Below is a small trained network, with its code and all its weights. Each question gives an input and a target symbol and asks what happens when units are switched off, that is, made to give their printed mean instead of their output.

import numpy as np


def w(rows, s, z=0):
    codes = np.array(rows[::2]) - 128.0
    scale = np.full(codes.shape[1], s)
    scale[-1] = z or s
    return codes * scale


def softmax(a):
    e = np.exp(a - a.max(-1, keepdims=True))
    return e / e.sum(-1, keepdims=True)


def log_softmax(a):
    a = a - a.max(-1, keepdims=True)
    return a - np.log(np.exp(a).sum(-1, keepdims=True))


def net(x, mask):
    ids = ['ΠΣΦαβγδεζηθξτω'.index(c) for c in x.split()]
    T = len(ids)
    res = E[ids] + P[:T]
    u = 0
    for l in range(2):
        r = res
        for j in range(3):
            rows = slice(4 * j, 4 * j + 4)
            q, k, v = (r @ M[l][rows].T for M in (Q, K, V))
            z = softmax(np.where(np.tri(T) > 0, q @ k.T / 4**0.5, -1e9)) @ v
            o = O[l][rows]
            res = res + np.where(mask[u + j], z, o[:, -1]) @ o[:, :-1]
        u += 3
    return log_softmax(res[-1] @ U[:, :-1].T + U[:, -1])


Q, K, V, O = {}, {}, {}, {}
E = w([
[141,127,142,151,163,52,136,149,115],'Π',
[25,172,194,158,132,100,178,169,152],'Σ',
[82,109,71,116,178,105,169,161,180],'Φ',
[55,77,116,132,98,20,110,128,154],'α',
[167,149,181,56,163,165,122,162,185],'β',
[139,63,206,38,110,139,146,146,96],'γ',
[143,50,151,162,176,183,107,188,215],'δ',
[153,111,126,118,4,111,120,157,98],'ε',
[150,97,138,131,85,196,73,136,173],'ζ',
[192,97,175,91,137,220,124,192,91],'η',
[87,64,164,99,249,141,102,149,174],'θ',
[228,22,130,51,80,157,58,128,101],'ξ',
[101,23,128,164,100,82,126,128,88],'τ',
[107,114,167,50,52,99,109,113,67],'ω',
],0.015)
P = w([
[112,183,139,183,118,187,105,91,118],'0',
[107,107,199,147,122,116,67,224,153],'1',
[115,110,191,140,122,97,101,196,170],'2',
[124,113,176,141,131,92,129,177,167],'3',
[137,106,175,133,145,66,146,156,175],'4',
[143,105,161,136,148,60,173,159,176],'5',
[147,106,155,135,164,48,187,147,172],'6',
[144,107,156,131,167,34,195,135,166],'7',
[159,85,133,134,185,26,221,132,174],'8',
[167,88,127,136,180,16,244,132,172],'9',
[172,76,104,145,220,6,254,130,161],'10',
],0.0097)
Q[0] = w([
[149,135,197,154,101,96,163,159,179],'0.h0',
[87,124,180,75,164,153,167,119,99],'0.h0',
[189,73,182,63,161,120,193,204,169],'0.h0',
[169,187,96,187,123,117,136,157,144],'0.h0',
[139,103,96,189,71,138,120,121,136],'0.h1',
[72,182,110,197,109,101,114,160,187],'0.h1',
[92,143,115,197,85,108,160,41,112],'0.h1',
[105,127,63,64,28,116,115,66,158],'0.h1',
[132,176,173,89,178,157,176,183,90],'0.h2',
[210,148,175,136,161,212,141,49,148],'0.h2',
[185,152,149,111,53,182,157,109,70],'0.h2',
[127,136,138,151,98,122,128,216,253],'0.h2',
],0.011)
K[0] = w([
[135,125,10,127,133,164,100,102,59],'0.h0',
[164,145,25,214,138,129,109,76,177],'0.h0',
[34,174,43,180,80,181,103,52,71],'0.h0',
[84,8,149,27,111,96,154,137,108],'0.h0',
[137,115,61,208,20,156,110,180,136],'0.h1',
[74,179,90,208,143,118,96,147,158],'0.h1',
[2,78,114,217,35,67,156,53,91],'0.h1',
[86,155,138,79,37,140,5,25,140],'0.h1',
[137,209,172,20,215,121,206,179,79],'0.h2',
[224,123,159,72,210,237,58,97,223],'0.h2',
[178,156,131,98,36,163,104,90,26],'0.h2',
[79,235,71,224,119,158,40,131,229],'0.h2',
],0.0084)
V[0] = w([
[179,99,142,69,196,80,141,204,133],'0.h0',
[157,171,210,186,126,129,120,211,192],'0.h0',
[157,71,158,170,148,107,114,204,30],'0.h0',
[116,106,210,84,46,71,94,119,242],'0.h0',
[115,146,90,133,177,164,135,184,93],'0.h1',
[69,113,106,130,34,82,74,164,120],'0.h1',
[143,138,196,137,132,111,61,67,169],'0.h1',
[164,190,111,18,213,253,81,97,92],'0.h1',
[106,110,50,111,111,145,175,120,94],'0.h2',
[174,55,138,213,98,125,102,188,115],'0.h2',
[253,122,173,10,104,201,91,136,91],'0.h2',
[119,35,164,142,151,126,211,139,99],'0.h2',
],0.0069)
O[0] = w([
[69,135,36,96,178,107,141,151,111,91],'0.h0',
[153,177,142,142,140,96,180,202,105,189],'0.h0',
[128,117,117,115,151,161,161,110,65,127],'0.h0',
[114,59,191,151,139,64,153,150,123,217],'0.h0',
[129,136,150,104,85,136,104,93,164,101],'0.h1',
[145,106,107,143,191,132,196,112,132,141],'0.h1',
[137,100,123,123,164,128,116,147,79,156],'0.h1',
[72,169,222,197,101,156,107,140,108,3],'0.h1',
[87,178,142,119,109,103,117,148,157,54],'0.h2',
[163,135,83,115,153,162,155,138,138,207],'0.h2',
[90,97,2,167,161,49,195,129,151,16],'0.h2',
[155,120,99,134,118,184,130,153,140,232],'0.h2',
],0.0085,0.0046)
Q[1] = w([
[132,164,140,175,134,91,113,131,72],'1.h0',
[137,101,214,95,151,144,146,165,161],'1.h0',
[177,102,185,114,81,115,129,254,118],'1.h0',
[70,162,78,109,124,168,52,84,120],'1.h0',
[148,162,89,107,181,153,90,84,151],'1.h1',
[166,39,230,197,145,58,157,170,153],'1.h1',
[85,196,72,142,103,165,73,97,143],'1.h1',
[217,64,178,64,160,158,189,103,106],'1.h1',
[177,57,115,193,85,172,142,187,32],'1.h2',
[138,82,150,69,112,61,42,112,61],'1.h2',
[97,162,135,220,207,156,132,72,187],'1.h2',
[104,142,183,164,203,128,165,82,178],'1.h2',
],0.0096)
K[1] = w([
[101,128,156,131,108,117,107,140,96],'1.h0',
[111,140,97,125,108,142,117,76,91],'1.h0',
[102,176,108,143,152,153,107,65,102],'1.h0',
[193,113,141,61,199,56,192,247,179],'1.h0',
[164,149,118,108,122,60,116,170,104],'1.h1',
[109,149,115,166,111,133,121,31,152],'1.h1',
[166,97,122,66,177,85,114,214,108],'1.h1',
[109,112,125,164,106,147,111,51,79],'1.h1',
[160,88,129,172,59,159,131,154,72],'1.h2',
[127,110,125,83,127,73,83,101,85],'1.h2',
[84,135,113,135,128,143,82,160,160],'1.h2',
[92,159,163,109,125,167,105,111,162],'1.h2',
],0.014)
V[1] = w([
[134,56,172,123,169,113,164,217,231],'1.h0',
[58,127,104,255,186,97,122,98,113],'1.h0',
[230,179,146,129,180,106,116,159,86],'1.h0',
[155,126,127,118,28,168,225,193,107],'1.h0',
[204,127,73,135,131,19,145,165,176],'1.h1',
[86,214,166,119,130,61,162,132,80],'1.h1',
[163,92,145,158,158,157,128,153,17],'1.h1',
[160,54,178,88,82,106,95,105,53],'1.h1',
[140,62,124,117,107,99,44,95,49],'1.h2',
[117,154,176,80,211,168,142,122,136],'1.h2',
[69,116,154,195,134,145,105,116,168],'1.h2',
[72,126,137,56,159,96,89,151,182],'1.h2',
],0.0099)
O[1] = w([
[166,162,170,231,134,91,134,211,79,171],'1.h0',
[31,108,187,72,154,105,139,164,153,148],'1.h0',
[82,99,105,191,88,127,59,98,109,128],'1.h0',
[233,133,164,40,180,16,53,105,70,120],'1.h0',
[112,37,173,164,188,169,143,48,104,2],'1.h1',
[154,2,142,124,39,101,121,142,166,109],'1.h1',
[70,161,99,166,169,66,62,139,173,172],'1.h1',
[143,178,126,175,121,75,153,69,185,174],'1.h1',
[119,204,164,124,101,162,165,159,181,171],'1.h2',
[101,107,36,173,71,71,145,116,124,142],'1.h2',
[193,102,135,56,130,103,175,143,126,37],'1.h2',
[150,131,90,173,144,174,173,142,93,149],'1.h2',
],0.0087,0.0062)
U = w([
[143,181,221,119,116,154,41,150,179,245],'Π',
[176,110,24,114,194,6,224,124,143,159],'Σ',
[111,152,155,100,197,146,144,119,160,108],'Φ',
[191,120,166,109,157,100,94,75,128,111],'α',
[153,146,166,82,109,83,141,108,254,60],'β',
[181,155,139,129,95,56,77,146,176,48],'γ',
[116,178,121,127,123,110,104,186,201,46],'δ',
[127,151,118,49,138,89,52,145,148,70],'ε',
[165,211,114,106,161,109,75,101,189,80],'ζ',
[166,155,167,202,131,113,164,105,174,102],'η',
[100,115,106,142,110,124,54,93,161,132],'θ',
[120,85,173,136,117,97,134,154,129,90],'ξ',
[194,155,114,80,121,166,149,126,116,143],'τ',
[161,170,130,154,176,107,82,175,111,65],'ω',
],0.005,0.012)

Each question gives the input, a string of symbols that net reads in full, and the target symbol t.
The units are the heads (4 rows each of Q, K, V and O). Each row of codes is followed by its name. A weight is (code - 128) times the scale printed after its matrix; where a second scale follows, it is the last column's (O and U).
mask holds one flag per head, layer by layer. A switched-off head (its flag False) gives its mean, the last column of its rows in O, instead of its output. The means were averaged over made-up inputs and are rounded, as every weight is.
A unit's drop is (log p(t) with every unit on - log p(t) with that unit switched off) / (log p(t) with every unit on - log p(t) with every unit switched off).
The circuit of an input: a set's keep is (log p(t) with only the set's units on - log p(t) with every unit switched off) / (log p(t) with every unit on - log p(t) with every unit switched off). Starting from all 6 units, units are removed one at a time, each time the one whose removal leaves the highest keep (on an exact tie, the one counted first), for as long as the keep stays at least 0.8.
circuit, biggest first: the units of the circuit, biggest drop first
most important unit: the unit with the biggest drop
which heads matter: for each layer, one digit per head in row order, 1 if its drop is at least 0.15 and else 0, layers parted by /
drop when u is switched off: that unit's drop, to one decimal
input ε ζ β θ, target α: circuit, biggest first -> 1.h0, 1.h1, 0.h2
input β ω Φ β Φ γ β β ζ, target ξ: which heads matter -> 111 / 110
input ξ ω ε ε β ω Φ, target Φ: which heads matter -> 101 / 110
input ζ Φ δ τ Φ ε θ ξ α, target Π: circuit, biggest first -> 0.h2
input ξ γ ω ξ ω Φ ξ, target Σ: which heads matter -> 001 / 000
input θ ζ ξ ζ, target δ: circuit, biggest first -> 1.h1, 1.h0, 0.h1, 0.h2
input Σ Φ α η ξ, target γ: circuit, biggest first -> 0.h2, 1.h1, 1.h0, 0.h0
input η ζ ω Φ Φ τ α ζ ξ θ, target ε: circuit, biggest first -> 0.h1, 1.h0, 0.h0, 1.h1
input β γ ω γ Σ, target ξ: circuit, biggest first -> 0.h2, 1.h1, 0.h0, 1.h2
input Φ α α η, target τ: which heads matter -> 111 / 110
input ξ η δ γ β δ, target Φ: circuit, biggest first -> 0.h2, 1.h1
input β ε α ξ γ γ η γ, target ξ: which heads matter -> 101 / 110
input α τ γ α ξ θ η η β η, target η: which heads matter -> 111 / 110
input δ Φ γ, target ω: most important unit -> 1.h0
input Φ ξ ω Φ ζ, target τ: circuit, biggest first -> 1.h1, 0.h0, 0.h1, 1.h0
input θ ζ ω Φ Σ ξ β β Σ Φ ω, target δ: which heads matter -> 010 / 110
input β η Φ Π Φ β, target Σ: which heads matter -> 101 / 001
input ξ ω γ β ξ δ α, target Φ: circuit, biggest first -> 0.h2, 1.h1, 0.h0
input α ξ ω ε Φ ξ, target η: which heads matter -> 111 / 111
input β ω ω η, target ξ: most important unit -> 0.h2
input Φ Φ γ Φ γ, target τ: which heads matter -> 110 / 110
input Φ η τ β ξ ω Σ, target τ: drop when 1.h1 is switched off -> 0.4
input Σ Π ε ε ω β, target γ: drop when 1.h0 is switched off -> 0.3
input ξ ε ξ Φ τ ξ ω θ, target Φ: drop when 0.h1 is switched off -> -0.2
input Π β ω ζ γ ε α Σ Φ ζ, target Σ: drop when 0.h2 is switched off -> 1.0
